rini_bedu: [ -2  -5  15 -19   8 -13 -12   0  16  -2  -2   8 -18  12   3 -10  14  37
  -1   2  -5  13  12   2   6  -9   4   4  -6  22 -10  12]
vome_zot: [  5   5  13   5   8   1  13  -1 -12  -1 -20  -7   5 -14  -6   0   6 -19
 -10 -15  -5  22 -27  -4   8  20  -7   0 -13 -20 -10 -10]
mim_fafi: [  7  30  -8  -7   2 -25 -12   5  12  17   7  -9  22  10   3   1  12 -18
   7  35  32 -27 -10 -15  -2  15  29 -14  -3   7  25  42]
lak_zazef: [  2 -16   7   8  11  24  20   4 -25  -9 -18  -9  10 -11  -1  11   8 -12
  -2 -13 -14  10 -22  -3  17  24   0  -1  -6 -12  -5  -4]
lak_zazef: [  3  28  -4   0   3  -5  -9  -3  11   3  -2 -11  10 -17  12  -6  19  -9
  -5 -11   5   7 -20   7  20  -6   0  -4  10  -8   4  -4]
mim_fafi: [ 22   9   7  16 -16   6   9  -2 -20   1  -8  23 -17   7 -15  -5 -27 -20
   4   7  21 -33  12  -4 -10  15   1  -3   8  11   8  12]
lak_zazef: [-10 -12  -6   5   3 -14 -15  25   5   8  20  -7  24  25   0   0 -15  -4
  18  40   3 -18   5 -25 -19 -13  12   3  -8 -20  13  25]
mim_fafi: [ 18   9  24  21  23   1 -16   9  26  20  -6  29 -16  41 -15 -11 -23  15
  24  31  11 -27  15 -25  -2 -24   1   6  10   3 -10  36]
vome_zot: [ 27  22  35   3 -10 -24 -10 -11  10  10  -4  34 -31  18 -28 -25 -24  22
  -6  14  15  -6  23  -1 -17  -8  -9   2 -14  21  -5  17]
rini_bedu: [  0  -5  -5  10  19  22  14  -6   2   9   0 -11  23   2  -7  22   6  -2
   5  11  -7  -7 -10  -7   5  11   7  -9  -5  -2   5   9]
rini_bedu: [  2 -64  -1  15  -1  73  34  23 -75 -33  -4  -8  26  -1   9  29   2   0
  16   8 -28 -37  -4  -5  34  38  23  -4   6  10  25  23]
vome_zot: [  6  13   5 -11  20   6  20  -9  -8  -2 -34 -13   3 -21   7  12  40 -20
 -10 -22   5  19 -37   2  31  46  13 -10  -4   6  -8   6]
lak_zazef: [  6  26  -5   0 -31 -25 -22  -3  10   0  12  19 -27  -3   3 -27 -23  -5
  -4  -8  21 -10  22  13 -16 -28 -14   7  19   4   3 -16]
lak_zazef: [ 12 -13   9   8 -20  23  18 -13 -30 -13   2  11  -9 -12 -15   1 -17  10
 -12 -13 -12  -3  14  17  -3   7 -14  -1  -6  13   5 -17]
rini_bedu: [-13 -14  10 -17 -15 -30 -10   2   6 -11   2   9 -29   1  -2 -21 -11  18
 -12 -19 -10  35  17   8 -23 -18 -21  17 -13  -5 -23 -30]
vome_zot: [-28 -15 -32 -14 -14 -13 -25  14  15  -4  41 -16  19   8  21   0  -1  17
  10  18  -5  -9  22   4 -16 -37   7   4   9  -2  18  -3]
rini_bedu: [-18 -27 -15 -12 -25   5   8 -10 -18 -14  35 -19  23 -17  -6  12  -5  24
 -17   1 -27  14  17  20 -23  -7  -9  -3 -26   2  18 -27]
rini_bedu: [ 11  31  -7   5  14  -7   4 -19  28  27  -5   7  -1  11 -13  12   1 -14
   4  16  27 -20   1  -7  -9  12  10 -14   4  15   2  19]
rini_bedu: [-18  -9  -9  -2  28   5   5   3  18   6  -8 -19  15  -2   8  16  20  -6
   4  -7 -13  23 -21  -9   7   2   1   1  -2 -20 -16  -8]
mim_fafi: [-22 -17 -21 -32  -2 -16  -7  -1  15  -2  19  -9   2  12  13  12  21  24
   3  16   3  -5  21   3 -11   3  22  -4  -5  31   9  15]
vome_zot: [  2  13  -3  -5  -1  -5  -5  10  -6  -7 -18   0 -11 -10  21 -10  16 -24
   3 -18  15  -1 -17   0  22  11   8   3  21  -3  -4   2]
rini_bedu: [ 25  -6   5  10 -50  16   7   4 -57 -21  13  23 -11  -4  -8 -12 -34  -6
  -2  10  14 -50  27  13  -6  13   5  -4   8  26  35  12]
lak_zazef: [-20 -42 -12 -12  32  35  25   0  -8  -6  -5 -26  27   2   8  40  35  16
   6   5 -27   8 -12  -5  19  30  21  -9 -12  12  -1  12]
mim_fafi: [  1   6  17 -18   2 -18  -3 -13  15  -5 -20  15 -39  -4   0 -15  12  18
 -13 -30   0  32   5  13   3  -1 -13   8  -1  16 -28 -17]
rini_bedu: [-10  -9  -3  -5   7  -3   6 -10  12   6   7  -8   7   0  -9  10   1  12
  -6   1 -12  18   3   2 -15  -4  -7  -1 -16  -3  -7 -12]
mim_fafi: [ 14   0  11  12   4  10  -1  -5   7   8  -1  23 -17  21 -14  -2 -19  14
  10  13   5 -22  21  -5  -5  -8  -1   0   7  16  -3  16]
vome_zot: [  7 -17   9  10  -8  14   2   8 -20  -6  10   6   6  10  -8  -1 -17  11
   6  17  -8 -18  12  -4  -3  -3   2   1  -5   3  12  13]
lak_zazef: [  0 -12  11  19  -9 -13 -26  28   1   6  32   7  17  31 -11 -18 -42  14
  18  45  -6 -22  20 -23 -26 -42  -5  11 -10 -27  14  19]
lak_zazef: [ -7   3  -7 -11   8  -3 -10  -9  25   9  18  -7  11   7   2   7  14  31
   1  15  -5  -2  12   5   0 -16   8  -6  -4  18   8  11]
mim_fafi: [  0 -19  -8  16  -3  24  17  -5 -13   1   7   4   5   5 -14  16 -23  -5
   4   5  -7 -15  13  -2 -16   3  -6  -2   0  -2   3  -8]
lak_zazef: [ -2 -12   7  11  20  38  13  10 -21 -19 -29 -14   5 -27  21   3  25 -13
  -2 -43 -27  29 -39   6  49   6 -10   7  17 -26 -18 -24]
vome_zot: [ 16   1  22   7   4   2   9  -8  -3   4 -14  20 -19  10 -19  -4 -12   7
  -2   2   3  -3   7  -4  -4  11  -5   0  -8  12  -9   9]
vome_zot: [ -9  24 -20 -19  17  -5   5 -23  31  11  -9 -16   2 -17  12  17  40  -4
  -9 -18   9  17 -15  13  13  14   9 -12   7  16  -7  -7]
lak_zazef: [  4 -11   3  12  -1  27  14   5 -30 -12  -3 -12  21 -17   1   7   3  -9
  -4  -8 -17   2 -19   3  18  11  -3  -2  -3 -15   9  -7]
mim_fafi: [ 15  44  19  -9   9 -32 -18  -1  22  11 -17   2  -8  -5   5 -23  23  -5
  -7  -3  20  14 -23  -3  19   2   5  -2  -1   0  -5  17]
vome_zot: [-28 -42 -12  -3  -6  -4  -7  28 -14 -13  23 -18  23   8   9   2 -12   2
   8  13 -22  10   4 -12 -19 -16  -2  12 -13 -31   3 -10]
mim_fafi: [-46 -71 -20 -15  27   7 -15  24  32   1  30  -4   3  52  12  22  -5  52
  32  34 -30  -3  43 -21 -25 -38  12  15   0   7 -15  13]
mim_fafi: [  4  23  -4  -6   8  -1  -7 -11  17   9  11 -17  26 -10   5   5  26  15
  -6  10  -1   1 -12   7  17  -5  10 -13  -5   8  17  13]
rini_bedu: [  7  24  10  11 -13 -21 -16   5   4   1  -1   7 -10  -9  -2 -27 -19 -14
  -6 -13   5  14  -7   2  -6 -24 -22  10   4 -28  -7 -21]
vome_zot: [ 26  27  15  13 -14   3  -4 -18   1  10  17  10   7  -3 -22  -8 -15  20
  -9  17   4 -18  12  11  -3 -14  -7 -11  -9  15  22  11]
[-13  11   3 -36  -2 -29 -18   1  13 -15  -5 -15  -9 -22  28 -18  45  20
 -17 -29  -6  43 -15  19  25  -5   2   5  -3   8  -9 -13]  mim_fafi
[ -9 -54  12  16  26  53  28  21 -41 -22 -22 -16  20  -6   6  21   9  -3
   8 -16 -42  17 -28 -12  31  22  -2   7  -6 -27 -13  -7]  lak_zazef
[  3 -24   2  16 -19  19   3  19 -35 -17   0  13 -10   4   3  -8 -28 -11
   9  -3  -5 -19  11  -3  -1  -4  -6  11  14  -9   3  -6]  mim_fafi
[ 26  17  13  14   2  14  14 -30  10  16  -7  29 -24  12 -30   6 -19  13
  -2   6  12 -22  23   6 -11   6  -6 -10   1  33  -3   9]  mim_fafi
[ 16  19   5  -5  -1  -1  -4 -12  11   5  -9  21 -26   9   0  -6   5   9
   3   1  21 -21  15   6   9   4   9  -5  17  36   0  19]  vome_zot
[ 15 -15  18   8 -24   2   9   0 -28 -11  -4  29 -29   9 -19 -12 -35   3
  -3  -1   3 -14  25   2 -20   6 -11   7  -5  12  -2  -3]  rini_bedu
[  1 -11  17   5  19  13 -16   4  22   2   4  13 -12  20   1  -8  -2  44
  12   5 -19   3  16  -2  13 -37  -7   9   8   8 -13   8]  mim_fafi
[ -1  20   4 -14  20 -12   0 -25  36  15  -5  -6  -2  -5  -7   6  25  21
 -12  -7  -2  27  -5   9   2  -1  -3  -8 -13  14 -12  -4]  mim_fafi
[ 10  -6  15   5 -16   1   8  -8 -13  -9 -15  28 -41   0 -13 -13 -24   0
  -7 -23   2   5  18   9 -12   2 -19   9   5   9 -19 -21]  lak_zazef
[  5 -34   0   7 -23  35  38  -5 -59 -29 -21  10 -22 -21  -5  10 -16 -22
 -11 -37 -11   0   3  15   1  39 -11   3   4   6  -7 -31]  lak_zazef
[-10  12   3 -25  45 -32  -4 -13  63  27 -33  16 -41  33  -1   8  27   7
  10   0  24  17   5 -18  -8  15  14   1   4  27 -43  21]  rini_bedu
[ 11  -4  18  -4  -3  -4  -2  -4   0  -1  -4  20 -22  14 -11  -9  -8  22
   0   6   2  -5  19   0  -4   0   0   2  -5  22  -5  13]  rini_bedu
[ 12   2  -6   9  -7  23  24 -30  -6   7   5   9  -3  -5 -23  20 -13   5
  -8   1   1 -17  18  14 -14  14  -4 -13  -4  25   8  -7]  mim_fafi
[  6 -16 -21  13  -3  13  -9  17   1  19  37  15  22  57  -9  21 -31   8
  40  83  27 -94  45 -30 -25  -3  43 -13  11  33  45  75]  mim_fafi
[  8  14  -3  -2 -11  -2  -7   2  -5  -2   4   2   1  -3   8  -7   4  -4
   2   5  13 -18   1   4  10   1  10  -4  11  11  15  13]  rini_bedu
[ 12 -10  10   9  22  35  12  -3  -6   5  -2  -1  19  12  -7  19  12  22
  10  22 -10 -23  -2  -7  23  13  18 -12  -4  20  13  35]  rini_bedu
[-14 -23  -8  11   4   6   3  -1  12   6  12   4  -3  13 -12   8 -27   6
   6   3 -15   6  19  -5 -29 -22 -18   8  -3 -15 -14 -22]  vome_zot
[-26 -36 -16   4  23  16   8   0  18   8  14 -13  18  15  -6  26  -6  15
  10  11 -26  11   9 -10 -20 -14  -5   3 -10 -14 -12 -12]  mim_fafi

zalarmela: [ 31  42  12   1   3  10   0  13  -6  14  -8 -35   9  -8 -14   7 -14   6
 -12  -5  -7   7 -10 -15   0  30  34 -12 -21 -28  -4   0]
zefnagiv: [ 25  38  33  -3  21  28  -2 -21   2 -41  28 -23 -23  17 -19 -25  -4  20
  10 -23  -2 -19  42   5   4 -23  -7 -10 -10  -8 -18 -22]
bavofvik: [ 24 -15   3 -10 -19  -4  -9   9   1 -13 -14 -14   5   0  -3 -10  15 -29
   4 -21  -9   0   7  17  25  -5  -7  10  -2  -4 -17  -6]
rebidgomon: [ 20  -5 -17 -12  -3  -2 -15  -9   6  -8 -10   8   5  -4  -4   1  22 -28
   5 -15  -8  34  13  17  60 -15 -10   0  -1   2 -11   4]
bavofvik: [ -2  10   8   2  -2   0   2   8   0  -3   5   7  -3  -5   7  -7   3   7
 -19   4   4  -8  10  -2  -4   4  -4   1  -3  -1  -4   0]
letozuv: [ 36  39   4   5 -22  -8  -7  42  -8  31 -31 -29  34 -31   6  -2   4  -4
 -20   9  -9  16 -24  -9  10  50  43  -3 -42 -31   5  15]
rebidgomon: [ 12  -7  -5   8   3   3  -8 -12   1  -8   3   7   3  -1  -7  -7   7   0
  28   1  -5   3  10   9  21 -13 -15  -1   7  12   4   3]
zefnagiv: [ -1   2 -19 -24 -11  -3  -4  14  -3 -10  -3  -9   7   4  -9   1   0 -23
 -13  -9 -13  25  -8  -3  29  -5   9  -3  -1 -15  -8  -9]
letozuv: [  1 -29  10  14  -3  22 -13  10   1  21  17  -2 -32  14 -25  -3   7  45
 -23  11  -5 -25  31   5 -27   2 -33  -5  30  13  -9  -2]
bavofvik: [ -6  39  26  -8  36   1  18  -5  -1   1  10  10 -11   2   8 -16 -22  15
  -3   7  18 -23   2 -10 -42   4  17   1 -13   3 -19  -6]
bavofvik: [ 27  35  21   0 -10  11  -5  20  -3 -12   5 -21   0  -8  -6 -17   5   8
 -26  -8  -7  -8  20  -3  11  12   6  -5 -19 -20 -13  -7]
bavofvik: [-45 -22 -23   1  10 -12   8  -7   3  18   7  44  -6   0  15  15  -3   8
 -12  25  12   9 -11  -8 -14  -5 -12   2  21  21  13  11]
rebidgomon: [-12  16   6 -13   1 -11  11  16  -3   0  -6  -3   7  -2  13  -9 -11  -7
  -9   4   6  -6 -17  -8 -24   9  23   6 -17  -9  -5  -5]
zalarmela: [-25  31 -32 -21  13   4   1  10  -6  15   5 -11  10   6 -14  16 -21  12
 -10  18 -10  49 -32 -28   5   7  41 -21 -15 -24  20  -1]
bavofvik: [ -9 -23  -1  39 -36   6  -9  -2   2  -2   4 -10   5  -8  13  15  21  25
  -4   5  -4  -6   8   1   1   6 -17  -3   0  -3  47  14]
zefnagiv: [ 32 -13  19   4   9  -5  -9 -10   4 -17  -5  19   1  -5   4 -39  17 -14
  46  -6   4 -27  27  31  13 -21 -29  17   1  29 -26   0]
letozuv: [ 15 -17   4  -1 -13 -11  -1  26  -8  -5  -4  13   9  -9  -2 -27   1 -15
   7   9  -6 -29   3   7  -1   4 -20  13  16  14 -22  -4]
zefnagiv: [ 31 -56  -4   7 -35 -16 -20  32  -3  16 -29   0  17 -12  -4 -22  23 -23
  25   4 -14 -20  -2  28   9   8 -26  21  14  19 -15   7]
letozuv: [-16   9  -6 -18   1  -2   4  14  -3  -4   5   0  -1   6  -2  -7  -9   0
 -14   5  -2   5  -8  -9  -8  -2  10  -2  -4  -8  -6  -9]
zefnagiv: [ 61   6  14 -10  16  -5  -2  10  -8  -8  -8  17   8 -13 -21 -34  -6 -36
  27  -5  -8 -25  17  14  32   1 -22  10  21  20 -59  -8]
zalarmela: [-13  -4 -28   1  25   3  -3 -19   2  28   3  22  -3   2 -11  24  -7  12
  10  18   1  34 -11  -8  12  -3   1 -13  15  12  12  13]
rebidgomon: [-44 -10 -19  -6   1  -6  17 -19  -2 -19   9  -4   4  15   7  22 -21  -9
  15  -2   3   9 -30 -17 -16 -15  13  -3   7  -5  29  -8]
letozuv: [ -4  -5 -24  -5  -8  -1   1 -44   4 -44  -3 -27  18  11  -1  28  -2 -40
  48 -35 -10  38 -21   1  50 -31  13  -6  -7 -16  34  -6]
letozuv: [  1  12  -1  -8   1  -1  -6  23  -2  17  -3   3   1  -5  -1 -12   3  11
 -18  14  -2   6   1  -2  -5  11   8  -1 -10  -4  -9   3]
letozuv: [-24  -7 -13 -16   1  -7  -6   7   3  -4   2  14   0   6   9 -18   9   2
   6  10   1  14   0   8   0 -17   0   4 -10   6   2  -1]
zalarmela: [ -5  44   5  -4 -15  -4  11  21 -10 -35  10 -13  22 -11  12 -19 -11  -4
  -7   4  -6  -4  -9 -19   6   6  21  -4 -26 -24  13 -10]
zalarmela: [ -3  -8  10  17 -34 -15   1  24   1   2 -11  11  12 -22  32  -6  21  -4
 -30   6   6 -18   4   5  -4  18  -9  14 -10  -1   8  11]
zalarmela: [-18 -36 -23  -1  -5  -2 -12  -1   5  24  -7   9  -5   7  -3  13  12   7
   1   9  -2  21  -7   8   1  -6  -8   0  11  10  11  10]
rebidgomon: [  3  -1   9   1   6 -11   4  13  -2  23 -17   1   9  -8   9 -10  -6   1
  14  12   8 -15 -18   2 -33  16  16   9 -12   6  -5   7]
zalarmela: [ 51 -31  25  33  24   9 -10 -16  11  82 -23  27 -33 -15 -11  34  18  18
 -36   1  19 -20  31  21 -12  38 -32   5  37  32 -40  30]
zefnagiv: [-42   7 -12  11   5   0  17 -22   5   9  11  12  -9   1  17  46  -9  13
 -37   4  14  18 -14 -23 -12   7  10 -10   6  -8  32   9]
zefnagiv: [ -3  39  12 -20   9  23  -3   2  -2 -32  23 -40 -13  23 -20 -20 -11  23
   0 -13 -10   5  13  -8  -7 -17  21 -15 -25 -27  -1 -24]
zefnagiv: [-40 -11 -13 -11   8 -17   8 -13   5 -14   1  26   6   5  27 -10   2 -11
  24   7  13   7 -13   5 -10 -24   2  11  -9  14  13   1]
letozuv: [-14  24  10   9  50   8   9 -56  16  15  10  32 -25   4  17  26   2  20
  -6  -4  30  16  18   2  -6 -11   2  -7  -6  15   4  15]
bavofvik: [ 13  16  16   5  14  -5  17  -7  -2  -7   7  29  -5 -12   7   1 -10 -15
 -19  -1  12 -24  13  -6   5   8 -16   5  20  11 -27  -1]
bavofvik: [-29  -7  -8 -29  -9  -9  -8  30   3  -4   3  15  -7   8  12 -32  16   3
 -23  11   0   8   9  11  -8 -15  -3  10 -15   2 -13  -7]
letozuv: [ 63  14  -6  -5  18  -1 -27  22  -1  32 -15  38   9 -27 -19 -34  23  -8
   7  20  -9  18  29  23  60  10 -21   1   3  23 -48  17]
bavofvik: [ 21  22  29   6   0   0   7   4   0  -8  -1  -1  -3 -11  11  -9   2  -5
 -20 -11   8 -25  16   2  -5  12  -2   6  -8  -4 -19  -2]
zalarmela: [ 26 -25   4  10  36   6  -5 -33  11  62 -21  14 -24   2 -14  39   3   3
   0  -7  16   8   4  14  -9  15  -7   0  25  23 -24  20]
rebidgomon: [ 38   8  22  27   5  31 -10  -6  -1  11  18 -12 -25   0 -31  10   2  36
 -25  -4  -7 -20  40  -2   6  14 -27 -15  25   1 -12   1]
rebidgomon: [-30 -11 -28 -24 -32 -15 -12  25   4 -26   1  17  10  -1  21 -21  30 -19
 -23   3  -9  31   6  11  40 -23  -9   8 -16  -6   7  -3]
zalarmela: [ -9 -14 -28   0   6   0 -10  -7   3  36 -13  -2   5   2  -8  27   2   7
   8  10  -3  39 -23  -3   7   7  16  -9  -1  -1  20  15]
zefnagiv: [ -5  28 -16 -22  14  -1  -1 -22   8 -21   3  15   0   1   9   8  10 -24
 -11 -17   3  45   9   3  53 -21   8  -6 -15  -8  -5   0]
rebidgomon: [ 11 -15 -11  -1 -28 -13 -21  62  -7  43 -24   3  20 -20   1 -29  18  13
 -11  35 -13   3 -11   8  -8  30   5   8 -15   1  -4  15]
bavofvik: [ 21 -18 -29  28  -8   4   3 -22  -7   0   8  22  10 -15 -22  46  -8 -20
  -1   2 -14  14  -2 -16  61   8 -33 -14  56  10  12  11]
zalarmela: [-19 -24 -11  -6 -15 -11  -2   2   4   2 -13  -4   6   4  14   4  10 -12
   5  -4   1  10 -15   8  -5  -6   6   9  -9  -1  13   3]
letozuv: [ 15 -10  -1  -5  -3  -6  -5  18  -4   0  -2  16   5  -7  -6 -23   4 -10
   7   9  -6 -13   8   8  10  -1 -18   8  12  14 -22  -2]
rebidgomon: [ -8  -3  -4  -1  -2  -5   3   7  -3   8  -5  -3   6   0   2   2  -7   1
   4   7   0  -1 -15  -5 -14   7  10   1  -2  -2   6   1]
rebidgomon: [ 23  26  17  -6  22  13   5 -41   8 -32  12   1 -18   7  -4  10   2 -19
  -6 -37   7   5  31   7  37 -20 -10  -5   4  -3 -22 -10]
zefnagiv: [ 86 -22  30  29 -23  18 -26   8   0   8 -12 -20  -7 -15 -30 -10  28  -4
  -1 -23 -17 -32  48  29  38  16 -44   4  23   8 -35   4]
[ 12 -28  -9   9 -22   7 -25  13   1   9  -5 -13   2   2 -13 -10  23  15
  13   5 -15   8  11  16  15  -5 -15  -1   0   3  11   5]  letozuv
[ -3 -31 -11   6 -14 -16 -10  32  -3  48 -28   3  17 -12   6  -7   7   8
  14  29  -1  -1 -28   7 -30  24  10  10  -7  10   9  18]  rebidgomon
[ -4 -15  -6  -6  -7 -10  -5  13  -1   4 -10   2  10  -1   4 -15   5  -6
  18   8  -3  -1 -10   8  -6  -3   2   8  -6   6   0   1]  zefnagiv
[ 22 -30 -19  -1 -21 -23 -15  43  -6  48 -41   6  31 -23   1 -11  11 -19
  17  25 -10   9 -31  11   4  30   9  13  -4   9  -7  19]  zefnagiv
[ 48   4 -13  -2 -16  -9 -19  19  -5   2 -24  -4  32 -23  -8 -17  16 -31
  28   0 -18  21  -4  14  58   9   2   3 -12  -2 -10   9]  letozuv
[-81 -56 -47 -33 -72 -29 -13  47   2 -20 -18 -25  25  17  34 -12  28 -18
  -7   4 -16  37 -44   8 -11 -22  22  17 -36 -25  52  -7]  zalarmela
[ 28  20  30  16  41  21  16 -63   6 -15  15  -8 -26  12 -15  30 -19  -1
  15 -35  15 -18  22  -2   0 -10  -8  -9  20   5 -14  -7]  rebidgomon
[-42 -37 -25 -10 -10  -2 -15   3   4   2   0 -10   1  21   2 -11  10  19
  34  12  -6  19 -16  10 -21 -26   5   2 -13   4  32  -1]  bavofvik
[ -9  -9 -13 -13  22   1   0 -20   4  16  -5   0  -8  14 -10  17  -8  -4
  14  -4   3  22 -13   1  -4  -8  11  -4   5   4  -2   1]  zalarmela
[-54  -6 -21 -23 -24 -22   1  19   1 -47  10  24  17   3  35 -39  16 -14
   8  12  -1  10  -5   6   9 -35  -4  13 -24   2  20  -9]  rebidgomon
[ 20   0 -32 -27 -14 -16 -11  40  -7  27 -29  -2  28 -15 -12   0   2 -36
 -10   8 -18  41 -30  -2  40  21  23   0  -6 -13 -18   5]  zefnagiv
[  4  -3  -8  -2 -18  12 -11  16  -4   4   2 -32  -1   8 -20   7   0  13
 -12  -3 -17  12  -3  -7   3   7   8 -11  -2 -19  10  -6]  letozuv
[ 28  -8 -12  -8 -34  -5 -23  54 -10  11 -17 -17  23 -14 -15 -30  14  -6
   1  15 -26   6  -5   7  22  17   1   3 -10  -9  -9   1]  letozuv
[ 28  -6 -18   2  -3   8 -16  -1  -2  10  -5  -6   7  -4 -25  10   5  -6
  11  -1 -17  25   2   3  43   2  -7 -10  12  -1  -2   5]  rebidgomon
[ -5  45  -5 -15  20  -5  16 -10  -3  -5  -5 -15  16  -1   5  13 -25 -14
   9  -5   4  24 -32 -20   0   8  46  -9 -26 -22   9  -3]  zalarmela
[ 21 -17  20   8 -31   1 -10   6   1 -34  -3 -23   4   1   5 -26  21 -10
  18 -21  -8 -27  21  22   9 -13 -18  12 -10  -2  -1  -9]  bavofvik
[ 21 -14   2   4 -14  -3 -15  30  -4  15  -9   6   6 -11  -6 -25  14   6
   1  15  -9 -11  10  12   4  10 -15   6   3  10 -14   5]  letozuv
[ 23   3  11   0  -3  10  -2   3  -3 -12   6 -12  -7   3 -17  -5  -3  -4
  -5 -12  -8 -13  16   1  11   0 -12  -2  12  -3 -18 -10]  zefnagiv
[ 28   3   4   4  32  18  -7  -8   2  53  -4   3 -24   2 -31  25  -7  23
 -21   5   3   8  11  -2  -5  22  -2 -13  22   7 -27  10]  zalarmela
[  8  31   0 -16  31   6   7  -4  -5   2   8   0  -3   5 -19  -2 -24   0
   6   4  -1   7  -6 -13   0   1  15 -10   2  -3 -19  -8]  bavofvik
[ 20  24  17   7  12   6   8  -8  -3  -7   6  -4  -1  -5  -6   0 -13   0
   2  -5   3 -16   6  -7  -1   8   2  -4   2  -3 -10  -4]  bavofvik
[-18 -22 -29  -4 -31  -8 -18  32  -3  -4   1  10  16  -5   2 -22  19   5
   3  23 -17  19  -3   5  22  -9 -12   1  -3   2  18   4]  rebidgomon
[ 19  -4  31  17  10  -5  11 -20   4 -16   3  27 -10  -9  16 -10   5 -13
   4 -11  17 -43  27  14  -5  -5 -31  15  15  24 -24   1]  zalarmela
[-10  -5 -34 -17  -2 -23  -4  -2   6  12 -22  31  19 -14  20  14  17 -38
  -6   2   3  49 -18   7  48  -3   9   5  -8   3   2  16]  zefnagiv
